Here is a tiny trained network, its code and every weight. The questions are about switching its units off for an input and a target symbol, where a switched-off unit gives its printed mean instead of its output.

import numpy as np


def w(rows, s, z=0):
    codes = np.array(rows[::2]) - 128.0
    scale = np.full(codes.shape[1], s)
    scale[-1] = z or s
    return codes * scale


def norm(h):
    return h / np.sqrt((h * h).mean(-1, keepdims=True) + 1e-5)


def f(y):
    return y / 2 * (1 + np.tanh(0.7978845608 * (y + 0.044715 * y**3)))


def softmax(a):
    e = np.exp(a - a.max(-1, keepdims=True))
    return e / e.sum(-1, keepdims=True)


def log_softmax(a):
    a = a - a.max(-1, keepdims=True)
    return a - np.log(np.exp(a).sum(-1, keepdims=True))


def net(x, mask):
    ids = ['βγεζηθλμξπστψ'.index(c) for c in x.split()]
    T = len(ids)
    res = E[ids] + P[:T]
    q, k, v = (norm(res) @ M[0].T for M in (Q, K, V))
    z = softmax(np.where(np.tri(T) > 0, q @ k.T / 3**0.5, -1e9)) @ v
    res = res + np.where(mask[0], z, O[0][:, -1]) @ O[0][:, :-1]
    y = f(norm(res) @ A[0][:, :-1].T + A[0][:, -1])
    res = res + np.where(mask[1:17], y, B[0][:, -1]) @ B[0][:, :-1]
    return log_softmax(norm(res)[-1] @ U[:, :-1].T + U[:, -1])


Q, K, V, O, A, B = {}, {}, {}, {}, {}, {}
E = w([
[148,54,194,137],'β',
[173,135,64,253],'γ',
[182,142,142,172],'ε',
[147,100,177,96],'ζ',
[196,157,99,181],'η',
[4,83,171,163],'θ',
[131,157,104,53],'λ',
[109,121,136,223],'μ',
[145,87,168,77],'ξ',
[158,84,122,191],'π',
[169,137,101,145],'σ',
[103,95,145,111],'τ',
[51,25,126,136],'ψ',
],0.018)
P = w([
[119,195,14,186],'0',
[136,165,98,145],'1',
[100,114,193,169],'2',
[53,2,69,90],'3',
[76,161,100,157],'4',
[90,118,193,176],'5',
[165,11,45,28],'6',
[128,178,107,115],'7',
[94,119,192,175],'8',
[201,37,17,87],'9',
[75,167,99,151],'10',
],0.0085)
Q[0] = w([
[185,246,158,136],'H0',
[145,99,96,189],'H0',
[185,136,64,129],'H0',
],0.012)
K[0] = w([
[175,247,156,110],'H0',
[90,120,176,200],'H0',
[190,205,77,202],'H0',
],0.011)
V[0] = w([
[78,33,58,255],'H0',
[65,90,172,164],'H0',
[119,72,193,73],'H0',
],0.0044)
O[0] = w([
[254,153,101,12,250],'H0',
[88,67,164,133,144],'H0',
[218,168,136,220,194],'H0',
],0.0038,0.0013)
A[0] = w([
[198,122,25,127,130],'N0',
[98,148,139,99,113],'N1',
[163,158,153,176,87],'N2',
[122,186,77,80,241],'N3',
[155,144,106,179,92],'N4',
[233,123,129,103,156],'N5',
[185,232,132,129,94],'N6',
[69,68,107,114,103],'N7',
[134,196,77,179,86],'N8',
[32,67,156,45,97],'N9',
[2,157,138,190,253],'N10',
[43,68,246,42,79],'N11',
[74,158,137,19,81],'N12',
[116,36,81,109,128],'N13',
[113,236,110,187,134],'N14',
[203,73,209,200,234],'N15',
],0.0097,0.002)
B[0] = w([
[156,78,176,181,205],'N0',
[99,49,123,201,124],'N1',
[91,74,167,163,145],'N2',
[79,76,143,152,155],'N3',
[190,73,182,138,147],'N4',
[81,117,101,75,199],'N5',
[90,111,175,67,157],'N6',
[187,77,131,33,149],'N7',
[102,91,75,50,160],'N8',
[112,87,131,95,203],'N9',
[205,164,148,46,154],'N10',
[137,169,130,124,254],'N11',
[116,109,149,195,154],'N12',
[165,156,102,1,180],'N13',
[134,205,155,76,165],'N14',
[91,155,77,181,251],'N15',
],0.006,0.0075)
U = w([
[33,53,162,195,118],'β',
[147,162,63,133,104],'γ',
[105,136,242,158,248],'ε',
[107,180,114,144,124],'ζ',
[241,126,178,85,49],'η',
[124,138,183,99,21],'θ',
[20,121,99,136,157],'λ',
[175,217,106,117,128],'μ',
[77,225,55,63,253],'ξ',
[116,91,94,156,44],'π',
[136,6,166,104,150],'σ',
[146,162,140,99,50],'τ',
[123,118,55,96,69],'ψ',
],0.012,0.0039)

Each question gives the input, a string of symbols that net reads in full, and the target symbol t.
The units are the heads (3 rows each of Q, K, V and O) and the neurons (one row each of A and B). Each row of codes is followed by its name. A weight is (code - 128) times the scale printed after its matrix; where a second scale follows, it is the last column's (O, A, B and U).
mask holds one flag per unit, heads first, then neurons. A switched-off unit (its flag False) gives its mean, the last column of its rows in O or B, instead of its output. The means were averaged over made-up inputs and are rounded, as every weight is.
A unit's drop is (log p(t) with every unit on - log p(t) with that unit switched off) / (log p(t) with every unit on - log p(t) with every unit switched off).
The circuit of an input: a set's keep is (log p(t) with only the set's units on - log p(t) with every unit switched off) / (log p(t) with every unit on - log p(t) with every unit switched off). Starting from the 12 units with the biggest drops (on a tie, the unit counted first), units are removed one at a time, each time the one whose removal leaves the highest keep (on an exact tie, the one counted first), for as long as the keep stays at least 0.8.
units of the circuit, in order: the units of the circuit, biggest drop first
most important unit: the unit with the biggest drop
top k neurons: the k neurons with the biggest drops, biggest first
drop of u: that unit's drop, to one decimal
input ε σ ξ ξ β ε ξ λ, target λ: units of the circuit, in order	N3; N12; N13; N1
input ξ ξ ε π β, target β: most important unit	N15
input λ ξ ξ ε ε γ ξ ξ, target ξ: units of the circuit, in order	N0; N4
input μ ξ λ, target ε: top 3 neurons	N12; N13; N1
input ξ μ ξ λ η, target η: top 4 neurons	N4; N15; N0; N14
input ξ β ξ θ, target σ: units of the circuit, in order	N7; N10
input τ λ ξ ψ λ ξ ξ ξ ε η β, target β: top 3 neurons	N15; N14; N10
input σ ξ ξ ε ξ ξ ζ μ, target μ: top 2 neurons	N10; N14
input β ξ ξ ζ σ, target σ: top 2 neurons	N0; N15
input ξ ξ β ξ ε, target ε: top 4 neurons	N2; N4; N13; N14
input ε ξ γ ξ γ η, target ε: drop of N9	0.1
input ξ ε λ, target ε: drop of N15	0.2
input μ ξ γ ζ β ξ β λ, target λ: drop of N12	0.2
input σ τ ε λ ξ η, target ε: top neuron	N2
input σ μ ε, target β: drop of N11	0.2
